Here is a tiny trained network, its code and every weight. The questions are about switching its units off for an input and a target symbol, where a switched-off unit gives its printed mean instead of its output.

import numpy as np


def w(rows, s, z=0):
    codes = np.array(rows[::2]) - 128.0
    scale = np.full(codes.shape[1], s)
    scale[-1] = z or s
    return codes * scale


def norm(h):
    return h / np.sqrt((h * h).mean(-1, keepdims=True) + 1e-5)


def f(y):
    return np.maximum(y, 0)


def softmax(a):
    e = np.exp(a - a.max(-1, keepdims=True))
    return e / e.sum(-1, keepdims=True)


def log_softmax(a):
    a = a - a.max(-1, keepdims=True)
    return a - np.log(np.exp(a).sum(-1, keepdims=True))


def net(x, mask):
    ids = ['αδζξτω'.index(c) for c in x.split()]
    T = len(ids)
    res = E[ids] + P[:T]
    u = 0
    for l in range(2):
        r = norm(res)
        for j in range(2):
            rows = slice(3 * j, 3 * j + 3)
            q, k, v = (r @ M[l][rows].T for M in (Q, K, V))
            z = softmax(np.where(np.tri(T) > 0, q @ k.T / 3**0.5, -1e9)) @ v
            o = O[l][rows]
            res = res + np.where(mask[u + j], z, o[:, -1]) @ o[:, :-1]
        u += 2
        y = f(norm(res) @ A[l][:, :-1].T + A[l][:, -1])
        res = res + np.where(mask[u : u + 4], y, B[l][:, -1]) @ B[l][:, :-1]
        u += 4
    return log_softmax(norm(res)[-1] @ U[:, :-1].T + U[:, -1])


Q, K, V, O, A, B = {}, {}, {}, {}, {}, {}
E = w([
[65,98,186,110,148,152,163,88,193],'α',
[108,169,88,57,123,142,168,128,87],'δ',
[145,142,114,93,201,89,139,40,110],'ζ',
[84,83,91,103,181,143,254,89,112],'ξ',
[188,146,141,171,173,142,129,181,137],'τ',
[100,74,154,102,101,88,169,143,47],'ω',
],0.026)
P = w([
[2,182,89,188,60,139,141,8,112],'0',
[68,67,56,80,156,66,99,163,152],'1',
[82,95,96,79,153,65,116,174,144],'2',
[109,111,118,79,160,73,132,176,127],'3',
[139,112,130,73,158,84,141,183,117],'4',
[164,133,144,87,148,86,161,184,118],'5',
[172,135,166,69,166,107,156,190,113],'6',
[203,153,173,103,140,104,172,193,116],'7',
[207,149,200,75,168,125,153,201,100],'8',
[215,178,207,117,154,132,179,200,110],'9',
[224,138,244,54,194,171,148,202,80],'10',
],0.0088)
Q[0] = w([
[106,120,105,136,147,143,129,101,97],'0.h1',
[160,95,158,99,199,151,154,155,102],'0.h1',
[146,116,107,150,182,93,119,215,146],'0.h1',
[128,98,138,138,144,98,110,124,139],'0.h2',
[141,112,50,184,215,106,70,252,193],'0.h2',
[157,175,131,105,134,148,120,132,169],'0.h2',
],0.017)
K[0] = w([
[142,141,114,184,156,110,121,125,105],'0.h1',
[113,138,104,212,104,146,129,94,90],'0.h1',
[92,133,113,105,92,94,157,58,117],'0.h1',
[122,136,95,101,101,145,130,124,137],'0.h2',
[2,91,28,141,53,96,56,50,137],'0.h2',
[117,84,124,131,131,132,168,119,125],'0.h2',
],0.014)
V[0] = w([
[126,107,75,206,29,213,65,81,165],'0.h1',
[180,21,36,35,73,129,103,73,143],'0.h1',
[58,111,161,69,118,94,113,120,158],'0.h1',
[154,206,174,50,91,64,39,31,141],'0.h2',
[118,29,222,151,105,74,122,64,117],'0.h2',
[63,250,177,62,47,110,101,191,113],'0.h2',
],0.011)
O[0] = w([
[146,151,103,254,68,91,193,101,112,1],'0.h1',
[88,105,77,130,162,120,72,138,185,127],'0.h1',
[103,152,116,149,163,196,127,95,146,178],'0.h1',
[30,179,234,140,126,91,147,170,94,110],'0.h2',
[59,126,139,155,82,143,88,85,64,91],'0.h2',
[148,183,163,127,57,56,154,116,181,60],'0.h2',
],0.0092,0.0086)
A[0] = w([
[187,144,59,173,87,91,170,1,95,128],'0.n1',
[117,199,48,158,140,101,138,188,183,36],'0.n2',
[83,21,160,119,26,12,128,153,70,162],'0.n3',
[127,199,82,159,134,61,153,125,208,2],'0.n4',
],0.012,0.0016)
B[0] = w([
[111,118,197,4,143,132,142,171,128,239],'0.n1',
[172,110,138,73,153,196,166,114,80,180],'0.n2',
[206,40,127,123,57,119,113,78,59,253],'0.n3',
[56,88,87,90,204,125,125,134,94,182],'0.n4',
],0.011,0.0027)
Q[1] = w([
[106,115,110,114,159,156,234,139,116],'1.h1',
[78,148,81,94,24,153,112,228,138],'1.h1',
[159,193,101,110,250,171,84,205,144],'1.h1',
[134,110,114,125,237,138,168,95,135],'1.h2',
[145,188,70,86,134,113,70,158,90],'1.h2',
[118,107,145,139,121,73,70,22,174],'1.h2',
],0.023)
K[1] = w([
[203,120,53,152,210,208,65,116,181],'1.h1',
[185,201,71,155,65,12,171,44,250],'1.h1',
[222,178,251,223,153,113,186,247,151],'1.h1',
[165,110,187,169,228,201,101,243,101],'1.h2',
[132,163,215,147,134,52,189,213,214],'1.h2',
[1,93,186,46,123,184,107,90,62],'1.h2',
],0.016)
V[1] = w([
[116,82,78,180,210,85,202,93,75],'1.h1',
[88,165,144,163,169,164,156,168,225],'1.h1',
[141,254,70,124,153,133,135,61,73],'1.h1',
[138,130,185,101,148,59,185,120,162],'1.h2',
[60,143,117,72,46,207,137,212,136],'1.h2',
[95,158,126,216,151,171,217,164,162],'1.h2',
],0.023)
O[1] = w([
[152,153,133,255,104,134,143,137,133,254],'1.h1',
[95,113,196,143,156,192,148,160,172,180],'1.h1',
[108,227,93,145,188,95,164,155,100,166],'1.h1',
[114,138,80,174,100,161,146,118,75,178],'1.h2',
[154,122,60,62,88,102,138,135,207,158],'1.h2',
[141,48,81,166,112,90,128,184,129,90],'1.h2',
],0.019,0.011)
A[1] = w([
[125,47,187,216,79,142,152,148,73,96],'1.n1',
[254,38,181,118,146,79,173,159,109,2],'1.n2',
[178,180,118,140,161,34,224,205,95,101],'1.n3',
[103,48,156,110,107,172,70,113,205,2],'1.n4',
],0.018,0.0015)
B[1] = w([
[191,118,108,57,131,134,132,91,132,246],'1.n1',
[63,207,118,163,118,151,188,140,2,230],'1.n2',
[133,84,191,74,103,120,59,100,144,241],'1.n3',
[75,141,172,111,116,135,60,98,142,234],'1.n4',
],0.018,0.011)
U = w([
[21,35,173,120,36,164,80,113,134,171],'α',
[179,204,138,3,121,112,157,214,166,138],'δ',
[71,196,173,173,174,158,114,118,58,10],'ζ',
[206,68,127,158,130,186,170,127,157,220],'ξ',
[123,77,156,130,113,61,126,242,87,215],'τ',
[155,69,155,78,17,66,94,62,27,71],'ω',
],0.0054,0.0013)

Each question gives the input, a string of symbols that net reads in full, and the target symbol t.
The units are the heads (3 rows each of Q, K, V and O) and the neurons (one row each of A and B). Each row of codes is followed by its name. A weight is (code - 128) times the scale printed after its matrix; where a second scale follows, it is the last column's (O, A, B and U).
mask holds one flag per unit, layer by layer, with each layer's heads first. A switched-off unit (its flag False) gives its mean, the last column of its rows in O or B, instead of its output. The means were averaged over made-up inputs and are rounded, as every weight is.
A unit's drop is (log p(t) with every unit on - log p(t) with that unit switched off) / (log p(t) with every unit on - log p(t) with every unit switched off).
The circuit of an input: a set's keep is (log p(t) with only the set's units on - log p(t) with every unit switched off) / (log p(t) with every unit on - log p(t) with every unit switched off). Starting from all 12 units, units are removed one at a time, each time the one whose removal leaves the highest keep (on an exact tie, the one counted first), for as long as the keep stays at least 0.8.
circuit, biggest first: the units of the circuit, biggest drop first
most important unit: the unit with the biggest drop
top k neurons: the k neurons with the biggest drops, biggest first
k most important neurons of layer l: the k neurons of layer l with the biggest drops, biggest first
heads that matter: for each layer, one digit per head in row order, 1 if its drop is at least 0.15 and else 0, layers parted by /
drop when u is switched off: that unit's drop, to one decimal
input ζ δ ω δ ξ δ ξ ξ δ ξ δ, target ξ: heads that matter => 00 / 10
input ω α τ, target δ: heads that matter => 11 / 10
input τ δ ζ δ δ ξ, target ω: circuit, biggest first => [0.h1; 1.n3]
input ω δ ω, target δ: circuit, biggest first => [1.h2]
input δ ζ ζ ζ ζ ξ ζ, target ξ: heads that matter => 00 / 10
input ζ δ δ, target δ: heads that matter => 00 / 01
input ζ α ω δ ζ δ α ζ δ, target α: heads that matter => 01 / 10
input α τ α ξ ζ ζ ω δ δ ξ, target τ: heads that matter => 11 / 01
input ζ δ δ ζ δ ζ ζ ζ τ, target α: circuit, biggest first => [1.h1; 1.n4]
input α τ δ, target τ: heads that matter => 11 / 01
input ζ α ζ δ, target δ: circuit, biggest first => [0.h2; 1.h2]
input δ ζ δ ζ ω δ ζ ζ τ α ω, target ξ: heads that matter => 11 / 11
input ω τ ζ α τ ω δ α ζ ξ ω, target δ: heads that matter => 01 / 10
input δ τ τ ξ ζ ω α δ α, target ξ: top 3 neurons => [0.n4; 0.n2; 1.n1]
input τ δ ξ ξ α ζ δ ω ξ α ζ, target ω: circuit, biggest first => [0.h1; 1.h1]
input α ζ ζ ζ δ ω δ, target ω: most important unit => 0.h2
input α δ ζ α δ ζ ω α ζ τ, target τ: circuit, biggest first => [1.h2; 0.h1]
input δ ξ ζ ζ τ α, target ξ: top 2 neurons => [0.n4; 1.n1]
input δ α δ α, target δ: top 3 neurons => [0.n2; 0.n1; 1.n3]
input δ δ ζ ζ ω ζ, target ω: circuit, biggest first => [1.h1]
input ζ τ ω δ ζ ζ ξ α ω, target α: top 2 neurons => [1.n4; 1.n2]
input δ ζ ζ α δ ζ ζ ζ δ ζ, target δ: 2 most important neurons of layer 1 => [1.n2; 1.n4]
input ξ δ δ ζ ζ ζ ζ δ ξ α ξ, target α: drop when 0.h1 is switched off => 0.1
input τ ζ δ, target ω: drop when 0.h1 is switched off => 1.9
input ζ ω δ δ δ δ τ δ ξ, target α: drop when 1.h2 is switched off => 0.1
